Below is a small trained network, with its code and all its weights. Each question gives an input and a target symbol and asks what happens when units are switched off, that is, made to give their printed mean instead of their output.

import numpy as np


def w(rows, s, z=0):
    codes = np.array(rows[::2]) - 128.0
    scale = np.full(codes.shape[1], s)
    scale[-1] = z or s
    return codes * scale


def f(y):
    return np.maximum(y, 0)


def softmax(a):
    e = np.exp(a - a.max(-1, keepdims=True))
    return e / e.sum(-1, keepdims=True)


def log_softmax(a):
    a = a - a.max(-1, keepdims=True)
    return a - np.log(np.exp(a).sum(-1, keepdims=True))


def net(x, mask):
    ids = ['δζηθξπσ'.index(c) for c in x.split()]
    T = len(ids)
    res = E[ids] + P[:T]
    u = 0
    for l in range(3):
        q, k, v = (res @ M[l].T for M in (Q, K, V))
        z = softmax(np.where(np.tri(T) > 0, q @ k.T / 2**0.5, -1e9)) @ v
        res = res + np.where(mask[u], z, O[l][:, -1]) @ O[l][:, :-1]
        u += 1
        y = f(res @ A[l][:, :-1].T + A[l][:, -1])
        res = res + np.where(mask[u : u + 4], y, B[l][:, -1]) @ B[l][:, :-1]
        u += 4
    return log_softmax(res[-1] @ U[:, :-1].T + U[:, -1])


Q, K, V, O, A, B = {}, {}, {}, {}, {}, {}
E = w([
[127,15,73,80,135,12,73,106],'δ',
[113,224,131,226,55,158,111,52],'ζ',
[161,152,87,148,102,223,85,113],'η',
[221,86,220,51,150,66,152,173],'θ',
[105,98,48,196,9,164,153,239],'ξ',
[82,103,105,179,124,81,129,45],'π',
[140,183,148,113,105,64,81,141],'σ',
],0.013)
P = w([
[107,184,115,174,132,162,160,147],'0',
[170,92,156,51,157,255,165,97],'1',
[188,112,148,73,150,220,187,90],'2',
[152,97,147,54,152,195,179,74],'3',
[130,82,125,55,155,210,146,62],'4',
[172,115,132,60,156,162,175,68],'5',
[132,90,99,70,150,193,143,42],'6',
[141,90,103,62,150,174,146,39],'7',
],0.0074)
Q[0] = w([
[1,182,199,196,183,108,81,162],'L0H1',
[103,122,140,115,127,164,122,39],'L0H1',
],0.0072)
K[0] = w([
[88,80,123,37,237,146,169,120],'L0H1',
[115,166,254,199,105,176,42,79],'L0H1',
],0.0078)
V[0] = w([
[207,254,101,54,94,128,240,169],'L0H1',
[212,45,91,123,153,176,187,140],'L0H1',
],0.0045)
O[0] = w([
[75,1,177,44,94,140,30,167,250],'L0H1',
[88,95,70,99,163,163,129,118,151],'L0H1',
],0.01,0.0019)
A[0] = w([
[134,225,210,112,35,27,83,192,49],'L0N1',
[127,161,151,171,182,49,192,98,50],'L0N2',
[244,35,254,108,88,100,180,44,197],'L0N3',
[72,131,131,59,212,187,26,50,251],'L0N4',
],0.0052,0.0025)
B[0] = w([
[14,80,165,143,138,145,105,65,149],'L0N1',
[95,149,72,137,122,133,78,49,132],'L0N2',
[248,180,122,49,39,127,95,47,254],'L0N3',
[255,225,193,43,8,124,102,74,253],'L0N4',
],0.0075,0.0059)
Q[1] = w([
[78,225,254,234,118,112,179,144],'L1H1',
[169,193,137,94,125,104,67,83],'L1H1',
],0.0077)
K[1] = w([
[140,233,127,93,186,50,60,25],'L1H1',
[43,176,63,157,253,106,97,118],'L1H1',
],0.0068)
V[1] = w([
[137,18,63,88,208,41,100,218],'L1H1',
[51,68,249,87,30,85,3,176],'L1H1',
],0.0046)
O[1] = w([
[60,156,1,20,118,129,235,53,2],'L1H1',
[86,4,243,164,185,143,173,69,199],'L1H1',
],0.0077,0.0048)
A[1] = w([
[178,195,162,82,140,68,159,177,47],'L1N1',
[102,51,124,119,103,118,27,114,52],'L1N2',
[158,159,144,59,48,112,158,19,187],'L1N3',
[140,144,1,87,30,99,112,178,7],'L1N4',
],0.0058,0.0015)
B[1] = w([
[42,175,186,135,83,170,47,137,156],'L1N1',
[179,171,151,84,89,68,253,137,164],'L1N2',
[178,108,105,178,247,197,131,254,249],'L1N3',
[145,143,128,176,149,47,190,142,159],'L1N4',
],0.0077,0.015)
Q[2] = w([
[138,101,129,102,170,93,113,87],'L2H1',
[245,87,142,130,81,198,2,215],'L2H1',
],0.0076)
K[2] = w([
[145,99,142,150,169,223,73,158],'L2H1',
[4,60,131,143,23,131,255,187],'L2H1',
],0.009)
V[2] = w([
[29,110,163,173,189,42,188,78],'L2H1',
[110,159,99,163,1,128,70,36],'L2H1',
],0.0082)
O[2] = w([
[108,124,162,189,163,134,254,168,17],'L2H1',
[29,186,90,103,21,217,182,57,1],'L2H1',
],0.0089,0.002)
A[2] = w([
[91,203,72,54,47,198,202,128,2],'L2N1',
[150,57,110,198,89,80,161,164,64],'L2N2',
[60,102,160,129,235,233,234,139,153],'L2N3',
[30,160,167,3,84,219,85,49,73],'L2N4',
],0.0071,0.0062)
B[2] = w([
[5,143,178,91,156,94,149,130,160],'L2N1',
[37,80,137,139,148,144,74,99,178],'L2N2',
[99,152,59,130,142,146,125,74,255],'L2N3',
[213,105,89,157,158,81,124,131,233],'L2N4',
],0.012,0.0096)
U = w([
[167,145,20,195,125,55,241,234,137],'δ',
[171,113,202,219,10,167,203,137,125],'ζ',
[108,124,40,72,92,207,10,43,103],'η',
[52,108,167,103,216,202,2,186,2],'θ',
[30,5,52,136,30,233,80,249,228],'ξ',
[95,78,111,115,187,167,132,6,115],'π',
[4,240,163,10,157,141,47,122,215],'σ',
],0.0035,0.0043)

Each question gives the input, a string of symbols that net reads in full, and the target symbol t.
The units are the heads (2 rows each of Q, K, V and O) and the neurons (one row each of A and B). Each row of codes is followed by its name. A weight is (code - 128) times the scale printed after its matrix; where a second scale follows, it is the last column's (O, A, B and U).
mask holds one flag per unit, layer by layer, with each layer's heads first. A switched-off unit (its flag False) gives its mean, the last column of its rows in O or B, instead of its output. The means were averaged over made-up inputs and are rounded, as every weight is.
A unit's drop is (log p(t) with every unit on - log p(t) with that unit switched off) / (log p(t) with every unit on - log p(t) with every unit switched off).
The circuit of an input: a set's keep is (log p(t) with only the set's units on - log p(t) with every unit switched off) / (log p(t) with every unit on - log p(t) with every unit switched off). Starting from the 12 units with the biggest drops (on a tie, the unit counted first), units are removed one at a time, each time the one whose removal leaves the highest keep (on an exact tie, the one counted first), for as long as the keep stays at least 0.8.
units of the circuit, in order: the units of the circuit, biggest drop first
unit that matters most: the unit with the biggest drop
k most important neurons: the k neurons with the biggest drops, biggest first
k most important neurons of layer l: the k neurons of layer l with the biggest drops, biggest first
input η σ θ η η δ σ, target η: units of the circuit, in order	L2H1; L1N3; L1H1
input σ η π, target π: 2 most important neurons	L2N3; L0N1
input ξ η σ η θ θ ζ, target ζ: unit that matters most	L1N3
input θ π π ζ η η, target θ: units of the circuit, in order	L2H1; L1H1
input δ σ σ θ σ, target δ: 2 most important neurons	L1N4; L0N4
input σ θ η σ η ζ, target π: 2 most important neurons of layer 2	L2N3; L2N2
input π δ η ζ, target σ: 3 most important neurons of layer 0	L0N4; L0N3; L0N2
input η η δ δ η η π δ, target η: units of the circuit, in order	L2H1; L0N4
input η ζ δ η θ η π, target η: units of the circuit, in order	L2H1; L0N3; L1N3; L1H1
input η θ η σ δ π δ, target η: units of the circuit, in order	L2H1; L0N3; L1N3
input ζ δ σ, target ζ: 4 most important neurons	L1N3; L0N1; L0N3; L2N3
input η σ π η θ ζ, target η: units of the circuit, in order	L2H1; L1N3; L0N3; L1H1
input σ η η ζ δ η θ θ, target π: 2 most important neurons of layer 0	L0N4; L0N1
input η ζ η η, target η: units of the circuit, in order	L2H1
input η θ η, target η: units of the circuit, in order	L2H1; L1N3
input δ η σ η σ π, target δ: 4 most important neurons	L1N3; L0N4; L1N4; L0N3
input θ ζ η σ, target θ: units of the circuit, in order	L2H1; L1H1
input σ π θ, target π: 2 most important neurons of layer 2	L2N3; L2N2
input ξ ζ η θ σ σ δ, target δ: 3 most important neurons	L0N4; L0N3; L1N3
input θ η δ σ σ η σ δ, target θ: 2 most important neurons	L0N4; L2N2
input η σ θ ζ ζ, target η: 2 most important neurons	L0N3; L1N3
input π σ σ η η θ, target σ: 3 most important neurons	L0N4; L0N3; L2N1
input ζ η ζ θ ζ ζ ζ, target ζ: most important neuron	L1N3
input δ η η η δ σ, target δ: 4 most important neurons	L0N4; L1N4; L1N3; L0N3
input π η σ δ π, target σ: 2 most important neurons	L0N4; L2N1
input π θ η δ ζ ζ η, target σ: 4 most important neurons	L2N1; L1N3; L0N4; L0N3
